Below are the code and all the weights of a small trained network. Each question names an input and a target symbol and asks about switching units off, where a switched-off unit gives its printed mean instead of its output.

import numpy as np


def w(rows, s, z=0):
    codes = np.array(rows[::2]) - 128.0
    scale = np.full(codes.shape[1], s)
    scale[-1] = z or s
    return codes * scale


def f(y):
    return y / 2 * (1 + np.tanh(0.7978845608 * (y + 0.044715 * y**3)))


def softmax(a):
    e = np.exp(a - a.max(-1, keepdims=True))
    return e / e.sum(-1, keepdims=True)


def log_softmax(a):
    a = a - a.max(-1, keepdims=True)
    return a - np.log(np.exp(a).sum(-1, keepdims=True))


def net(x, mask):
    ids = ['ΠΣΦΨΩβηλξ'.index(c) for c in x.split()]
    T = len(ids)
    res = E[ids] + P[:T]
    r = res
    for j in range(3):
        rows = slice(4 * j, 4 * j + 4)
        q, k, v = (r @ M[0][rows].T for M in (Q, K, V))
        z = softmax(np.where(np.tri(T) > 0, q @ k.T / 4**0.5, -1e9)) @ v
        o = O[0][rows]
        res = res + np.where(mask[j], z, o[:, -1]) @ o[:, :-1]
    y = f(res @ A[0][:, :-1].T + A[0][:, -1])
    res = res + np.where(mask[3:7], y, B[0][:, -1]) @ B[0][:, :-1]
    return log_softmax(res[-1] @ U[:, :-1].T + U[:, -1])


Q, K, V, O, A, B = {}, {}, {}, {}, {}, {}
E = w([
[122,106,139],'Π',
[51,173,92],'Σ',
[85,142,123],'Φ',
[124,116,130],'Ψ',
[133,101,120],'Ω',
[124,110,114],'β',
[180,71,161],'η',
[68,155,174],'λ',
[254,39,32],'ξ',
],0.0062)
P = w([
[84,10,129],'0',
[127,146,55],'1',
[196,131,187],'2',
[95,88,145],'3',
[138,182,52],'4',
[181,183,191],'5',
[107,76,153],'6',
[167,184,24],'7',
[206,199,184],'8',
[69,112,155],'9',
[157,186,28],'10',
],0.012)
Q[0] = w([
[83,65,205],'h0',
[84,111,118],'h0',
[151,179,24],'h0',
[220,202,9],'h0',
[124,132,116],'h1',
[127,134,142],'h1',
[128,112,128],'h1',
[131,127,137],'h1',
[131,152,121],'h2',
[207,148,138],'h2',
[98,187,60],'h2',
[43,80,120],'h2',
],0.013)
K[0] = w([
[219,247,129],'h0',
[187,126,137],'h0',
[99,30,145],'h0',
[43,37,146],'h0',
[114,148,135],'h1',
[130,126,132],'h1',
[121,119,112],'h1',
[161,109,132],'h1',
[107,118,78],'h2',
[99,68,126],'h2',
[99,182,19],'h2',
[189,190,147],'h2',
],0.012)
V[0] = w([
[158,108,69],'h0',
[137,139,128],'h0',
[67,147,4],'h0',
[85,172,207],'h0',
[123,135,131],'h1',
[126,121,122],'h1',
[141,131,128],'h1',
[103,127,111],'h1',
[103,169,116],'h2',
[106,81,143],'h2',
[154,147,131],'h2',
[133,90,139],'h2',
],0.015)
O[0] = w([
[193,124,122,171],'h0',
[127,134,141,74],'h0',
[142,222,113,93],'h0',
[11,156,130,3],'h0',
[136,128,133,113],'h1',
[130,130,121,146],'h1',
[106,129,137,118],'h1',
[152,143,116,146],'h1',
[178,113,113,59],'h2',
[109,167,144,236],'h2',
[120,91,119,65],'h2',
[88,158,147,202],'h2',
],0.013,0.0024)
A[0] = w([
[244,228,30,3],'n0',
[38,148,17,189],'n1',
[1,57,142,86],'n2',
[84,176,54,111],'n3',
],0.0084,0.0047)
B[0] = w([
[27,105,234,255],'n0',
[81,167,42,180],'n1',
[56,115,135,181],'n2',
[41,254,56,140],'n3',
],0.0085,0.0059)
U = w([
[171,181,179,190],'Π',
[133,137,247,76],'Σ',
[76,221,196,48],'Φ',
[111,77,132,106],'Ψ',
[244,7,38,254],'Ω',
[24,79,141,86],'β',
[131,103,106,126],'η',
[130,110,118,106],'λ',
[139,160,3,171],'ξ',
],0.007,0.0054)

Each question gives the input, a string of symbols that net reads in full, and the target symbol t.
The units are the heads (4 rows each of Q, K, V and O) and the neurons (one row each of A and B). Each row of codes is followed by its name. A weight is (code - 128) times the scale printed after its matrix; where a second scale follows, it is the last column's (O, A, B and U).
mask holds one flag per unit, heads first, then neurons. A switched-off unit (its flag False) gives its mean, the last column of its rows in O or B, instead of its output. The means were averaged over made-up inputs and are rounded, as every weight is.
A unit's drop is (log p(t) with every unit on - log p(t) with that unit switched off) / (log p(t) with every unit on - log p(t) with every unit switched off).
The circuit of an input: a set's keep is (log p(t) with only the set's units on - log p(t) with every unit switched off) / (log p(t) with every unit on - log p(t) with every unit switched off). Starting from all 7 units, units are removed one at a time, each time the one whose removal leaves the highest keep (on an exact tie, the one counted first), for as long as the keep stays at least 0.8.
units of the circuit, in order: the units of the circuit, biggest drop first
most important unit: the unit with the biggest drop
which heads matter: for each layer, one digit per head in row order, 1 if its drop is at least 0.15 and else 0, layers parted by /
drop when u is switched off: that unit's drop, to one decimal
input Σ Ω λ Π Σ Σ Σ ξ Φ λ Π, target Φ: which heads matter	100
input λ η β η η λ λ, target β: which heads matter	100
input ξ λ Σ Ψ Ψ, target Σ: units of the circuit, in order	n0, h0
input Σ Φ ξ ξ Π Ω Π Φ Σ Φ Ω, target Φ: most important unit	n0
input η λ ξ Σ Π λ Π β λ ξ Φ, target Ω: units of the circuit, in order	h0, h2
input λ Ψ Φ λ Π, target ξ: units of the circuit, in order	h0, n1, n0
input λ ξ Ω Φ, target Ω: units of the circuit, in order	h0, n0
input ξ Ω Π η λ η Π, target β: units of the circuit, in order	h0, n2
input β Ω η λ ξ λ λ, target Ω: units of the circuit, in order	n0, h0, h2
input Σ ξ Ψ β, target Ω: units of the circuit, in order	h0, n0
input Σ λ η λ λ Π ξ Σ λ Ψ Σ, target Φ: units of the circuit, in order	n0, h0
input Σ η λ λ ξ ξ λ ξ λ Π, target Ω: units of the circuit, in order	h0, n0, h2
input Σ Φ ξ Φ Ψ, target Φ: units of the circuit, in order	h0, n0
input ξ λ β ξ Φ λ λ η λ λ Ω, target Σ: most important unit	n0
input ξ λ ξ λ Σ λ Σ β, target Σ: drop when h0 is switched off	0.8
input λ η η ξ λ λ Σ λ λ η, target β: drop when h0 is switched off	1.7
input λ Ω ξ λ λ, target ξ: drop when n0 is switched off	0.3
